Rows, each with roughly how far along a hidden order it lies (0 to 10)
[ 10   5  -5  -6 -10 -22  17 -12   7   6  -7  -5  11 -14  -6  -3 -63  -6
   7   7 -16 -21 -21 -12 -13  -2  -3   4 -24  -9  -3   1  -7  -8  -6  37
   4   0   9   6   1 -19 -33   3  12  11  28   4  -9] : 4
[ 18  -6   7   5   1 -15  18 -29  23   5   3   0   9  -6   6  11 -38  -2
  21   4  19 -16  63  44  -9   1   6   3  10   4   0   0  -6  -5  -4  -8
  -3  10  12   8   1 -36 -33   6  14   4  -1  10  -7] : 0
[-15  -1  15 -25  -2 -15  14  -6  31 -36  12  -1  -4 -18  11   8   4  13
   1  11  -9 -20 -29 -20  -2   1  11  -8 -24  11   0   0 -13  -4   0  31
 -28   3  17   7   2 -34  22  -5  -3   9 -12   6  -1] : 10
[  4 -11  14 -25   1 -21   6   5  19 -15   0  -2   8  -6  13  15 -43   1
  22   4  -7 -13  14  -5 -13  -4   9   2 -30   4   1  -2  -6  -8   1  31
  -2   9  14  23   0 -26 -25   3  11   6   7   5  -5] : 6
[ -1  -2   8 -11  -5 -14  13  -9  21 -18   3  -4   2  -8   4   4 -21   6
   9   6 -11 -18 -23 -11 -10  -1   4   1 -27   2   1   0  -9  -7  -3  22
   0   4  13   9   2 -31 -19   6   8  10   9   7  -6] : 7
[  6  -5 -12 -12  -8 -17  10  -5  19   4  -1  -3   7  -8  -1   0 -41   8
  -7   6 -14 -18 -20 -14 -10   1   0  16 -30  -3  -1   1 -11  -6 -14  33
  43   2  11   5   2 -29 -62  24  15  12   9  17  -8] : 0
[  1  -7   9 -19  -4 -23  11  -2  17 -15  -3  -1  11 -11   7  11 -55  -4
  16   1  -9 -15   3  -6 -13  -4   4   4 -24   0  -2  -1  -8  -7  -1  35
   0   3  11  19   1 -25 -33   3  10   8  13   5  -3] : 7
[ 11  -3   8  -1  -5 -14  14 -10  22   4   2  -2   6 -10   5   6 -33   1
  11   5  -4 -15   0 -11  -9   0  -3   2  -5   1   1   0 -10  -6  -2  -6
  -1   4  13  11   1 -32 -34   8   9   3   4   6  -9] : 5
[  8  -1   3  -5  -8 -12  21  -9  19  10  -3  -1  10 -11   1   4 -63  -4
  12   6 -11 -18  -8 -14  -4   1 -10   4 -11  -1  -1   1 -15  -6  -6   5
  -2   4  13   6   2 -26 -46   7  14   7   7   4 -14] : 6
[  7   1   2 -15  -8 -14  18 -10  22   0   0  -2   8 -10   0   2 -44   0
   9   5 -15 -15   0 -14  -8   0   2   2 -23   0   0   1 -12  -6  -5  33
   2   3   9   4   2 -25 -26   7  12   9   7   5  -7] : 4
[ 13  -3   5   4  -6 -24  11 -11  14   9  -2  -4   9 -11   5   5 -41  -3
  12   6   1 -15  13   5 -14  -3  -4   3  -4  -3  -1   0  -7  -8  -3  -4
   4   4  12  13   1 -27 -28   4  11   4  16   6  -8] : 4
[ 13 -11  12  -6  -4 -13  14  -6  30  -2   0   1   9  -6  11  16 -43  -4
  23   3   2 -12  18  -1  -5   0   3   3  -8   5   1  -1 -12  -5  -1  -2
  -4   7  13  17   1 -31 -39   4  14   3  -5   5  -6] : 4
[  5   2   2 -17  -8 -10  23 -11  25   2   2  -2   5  -9  -1   1 -29   3
   9   5 -10 -18 -26 -21  -4   3   2   2 -23   2   0   2 -15  -3  -6  31
   4   4  12   2   2 -29 -30   9  11  14   1   5  -7] : 4
[ 12  -1   5   1  -7 -19  15 -14  20   8  -3  -2   9 -11   1   6 -46  -5
  12   6  -1 -17   2  -6 -10   0  -1   3  -4  -2  -1   1 -11  -5  -5  -4
   0   3  16   7   1 -25 -27   3  13   6   2   6 -13] : 4
[  8  -8   8 -26  -4 -20  15   0  26  -6  -4   0   9  -8   8  13 -53  -8
  21   4  -9 -17   5  -8  -9  -1   6   4 -30   3  -1  -1 -12  -6  -3  33
  -1   4  13  16   1 -26 -36   4  15  10   7   7  -6] : 4
[  5   2   3 -15  -6 -14  16 -12  18  -8   2  -5   4 -10   0   1 -38   3
  10   6 -14 -20 -19 -15 -11   0   2   3 -23  -1   0   1  -8  -6  -4  31
   4   5  13   6   2 -28 -15   6   9  11  13   3  -4] : 6
[ 12  -6  11  -5  -2 -19   4 -11  13   3   4  -4   5  -8   8   7 -31   2
  13   4   1 -12  11   4 -13  -3  -2   0  -2   2   1  -1  -7  -8   0  -3
   2   6  14  15   2 -26 -34   4   9   1   9   6  -8] : 4
[  7  -5   9 -11  -5  -9  18  -5  28  -3   4   0   5  -5   7  10 -25  -1
  16   4  -9 -11 -14 -17  -5   1  -9   0 -17   6   1   0 -13  -5  -3   1
  -4   6  14  10   1 -34 -34   7  13   4  -3   5 -10] : 6
[ 12  -3   7   7  -6 -14  14 -17  18   6   1  -2   6 -10   3   6 -36   1
  13   5   4 -16  26  18  -7  -2   3   1  -1   1   0   0 -12  -6  -3  -2
  -1   5  13   9   1 -33 -26   8  13   4   8   4  -7] : 3
[  2  -5   5 -20  -5 -18  15  -5  25 -12   0  -1   9  -8   5   8 -44  -1
  14   4  -8 -16  -7 -11  -8   0   5   5 -26   2   0   0 -12  -5  -4  33
  -2   5  12  10   1 -33 -35   5  11  11   3   6  -6] : 6
[-13   1  13 -22  -4 -13   7 -14  21 -31  14  -4  -8 -16   9   4  24  18
   6   8 -10 -21 -39 -22  -6   0   8  -6 -28   9   1   1 -11  -6   1  30
 -24   2  19   4   3 -37  17   0  -8  12  -5   7   0] : 10
[ 11  -2  -7  -6  -6 -24  -3 -10  -3   6   1  -9   3 -11   1  -2 -42  11
  -5   7 -17 -17 -20  -7 -19  -4  -1  10 -23  -7   0   0  -3  -9  -6  26
  38   4  12  12   1 -17 -44  21   6   9  23  17  -3] : 0
[ 11  -1   5  -1  -6  -5  17 -12  25   7   0  -2   7 -10   1   6 -35  -2
  13   5  -5 -14 -17 -15  -9   1  -6   2  -3   2   0   1 -13  -5  -5   0
   0   4  12   7   2 -32 -26   7  10   6   7   5 -10] : 5
[ 13  10  -6   7 -11 -28  13 -12  -7  17  -9  -9  11 -16  -9   2 -63 -18
   2   7 -20  -5 -50 -16 -24  -4 -30   3 -16  -8  -4   1  -3   0  -5  -3
   7  -1   6  13 -10 -11 -24   1  18   8  44  -7 -17] : 10
[  0 -12  16 -30  -1  -7   6  -2  30 -19   5   1   3  -6  14  18 -20   4
  21   2  -6 -17  -1 -15  -4   0  12   1 -28  11   3  -1 -11  -6   0  36
  -4   7  13  16   1 -37 -33   6  11   7 -11   7  -3] : 7
